Here is a tiny trained network, its code and every weight. The questions are about switching its units off for an input and a class, where a switched-off unit gives its printed mean instead of its output.

import numpy as np


def w(rows, s, z=0):
    codes = np.array(rows[::2]) - 128.0
    scale = np.full(codes.shape[1], s)
    scale[-1] = z or s
    return codes * scale


def f(y):
    return np.maximum(y, 0)


def log_softmax(a):
    a = a - a.max(-1, keepdims=True)
    return a - np.log(np.exp(a).sum(-1, keepdims=True))


def net(x, mask):
    res = np.array(x, float).reshape(1, 4) / 4 @ E
    y = f(res @ A[0][:, :-1].T + A[0][:, -1])
    res = res + np.where(mask, y, B[0][:, -1]) @ B[0][:, :-1]
    return log_softmax(res[-1] @ U[:, :-1].T + U[:, -1])


A, B = {}, {}
E = w([
[140,72,167,62,215,97,159],'x0',
[86,114,31,155,143,80,173],'x1',
[114,168,193,113,71,72,200],'x2',
[1,87,179,159,140,154,132],'x3',
],0.014)
A[0] = w([
[145,128,174,110,142,134,114,55],'neuron 1',
[121,118,73,135,224,168,40,46],'neuron 2',
[115,90,161,70,253,82,131,107],'neuron 3',
[158,168,192,82,115,156,66,2],'neuron 4',
[104,165,101,203,64,161,94,91],'neuron 5',
[130,96,197,162,127,154,125,39],'neuron 6',
[101,122,78,156,143,76,174,72],'neuron 7',
[137,102,88,155,154,138,45,104],'neuron 8',
[153,94,136,117,151,107,141,84],'neuron 9',
[147,127,183,130,123,162,95,90],'neuron 10',
[117,87,152,52,196,79,189,134],'neuron 11',
[29,99,158,164,125,127,156,3],'neuron 12',
[228,162,67,77,83,84,142,57],'neuron 13',
[100,211,193,113,71,11,215,58],'neuron 14',
[36,76,152,158,96,172,125,69],'neuron 15',
[161,130,207,79,86,216,106,139],'neuron 16',
[95,196,102,196,31,138,103,148],'neuron 17',
[104,90,47,124,129,78,163,73],'neuron 18',
[95,116,27,152,131,112,220,44],'neuron 19',
],0.014,0.0037)
B[0] = w([
[131,146,109,115,122,97,84,157],'neuron 1',
[67,72,229,57,73,133,111,216],'neuron 2',
[206,123,56,133,97,124,174,235],'neuron 3',
[102,134,128,165,146,83,97,182],'neuron 4',
[182,128,55,108,106,119,156,216],'neuron 5',
[99,145,148,172,144,140,134,166],'neuron 6',
[114,108,130,187,152,80,84,194],'neuron 7',
[78,94,180,89,81,145,155,192],'neuron 8',
[130,155,86,142,111,130,151,160],'neuron 9',
[127,127,102,156,143,105,95,170],'neuron 10',
[199,98,80,135,70,148,168,233],'neuron 11',
[134,226,170,112,199,168,128,213],'neuron 12',
[143,196,186,122,255,173,168,235],'neuron 13',
[22,59,183,64,76,137,110,253],'neuron 14',
[177,194,157,126,181,155,152,220],'neuron 15',
[125,106,90,171,142,81,79,205],'neuron 16',
[199,118,54,109,54,143,159,236],'neuron 17',
[77,136,110,170,152,104,54,202],'neuron 18',
[118,111,119,173,143,93,93,222],'neuron 19',
],0.013,0.019)
U = w([
[183,119,58,112,65,154,194,152],'0',
[63,87,205,48,71,151,131,243],'1',
[111,127,125,248,136,95,33,85],'2',
[148,204,184,108,214,188,182,7],'3',
],0.014,0.0021)

Each question gives the input, the list of numbers given to net, and the class t.
The units are the neurons (one row each of A and B). Each row of codes is followed by its name. A weight is (code - 128) times the scale printed after its matrix; where a second scale follows, it is the last column's (A, B and U).
mask holds one flag per neuron, in row order. A switched-off neuron (its flag False) gives its mean, the last column of its row in B, instead of its output. The means were averaged over made-up inputs and are rounded, as every weight is.
A unit's drop is (log p(t) with every unit on - log p(t) with that unit switched off) / (log p(t) with every unit on - log p(t) with every unit switched off).
The circuit of an input: a set's keep is (log p(t) with only the set's units on - log p(t) with every unit switched off) / (log p(t) with every unit on - log p(t) with every unit switched off). Starting from the 12 units with the biggest drops (on a tie, the unit counted first), units are removed one at a time, each time the one whose removal leaves the highest keep (on an exact tie, the one counted first), for as long as the keep stays at least 0.8.
circuit, biggest first: the units of the circuit, biggest drop first
most important unit: the unit with the biggest drop
k most important neurons: the k neurons with the biggest drops, biggest first
drop when u is switched off: that unit's drop, to one decimal
input [-3,1,3,-8], class 3: circuit, biggest first -> [neuron 13]
input [7,0,0,7], class 0: 2 most important neurons -> [neuron 3; neuron 11]
input [1,-4,1,5], class 3: 2 most important neurons -> [neuron 15; neuron 12]
input [-1,-1,-3,-3], class 1: 2 most important neurons -> [neuron 15; neuron 12]
input [5,1,-6,-1], class 1: 4 most important neurons -> [neuron 2; neuron 17; neuron 5; neuron 8]
input [-1,3,3,2], class 1: 3 most important neurons -> [neuron 14; neuron 16; neuron 13]
input [-7,-2,5,8], class 3: 2 most important neurons -> [neuron 12; neuron 15]
input [3,8,-8,1], class 1: 2 most important neurons -> [neuron 2; neuron 8]
input [3,-6,-5,-4], class 2: 3 most important neurons -> [neuron 14; neuron 16; neuron 4]
input [4,5,-3,5], class 2: 3 most important neurons -> [neuron 13; neuron 18; neuron 17]
input [8,2,-7,2], class 0: 3 most important neurons -> [neuron 3; neuron 11; neuron 14]
input [6,-6,0,5], class 0: 3 most important neurons -> [neuron 3; neuron 11; neuron 18]
input [-3,-8,-1,8], class 2: 2 most important neurons -> [neuron 16; neuron 13]
input [-4,3,-6,-8], class 3: 2 most important neurons -> [neuron 13; neuron 14]
input [-6,-8,-1,6], class 2: most important unit -> neuron 16
input [7,4,4,6], class 0: 2 most important neurons -> [neuron 11; neuron 3]
input [-5,1,5,8], class 3: drop when neuron 12 is switched off -> 1.4
input [-3,-5,-3,-8], class 3: drop when neuron 13 is switched off -> 2.3
input [5,8,7,1], class 2: drop when neuron 7 is switched off -> 1.1
input [8,-5,-6,5], class 0: most important unit -> neuron 3
input [3,2,-7,-1], class 1: drop when neuron 2 is switched off -> 0.4
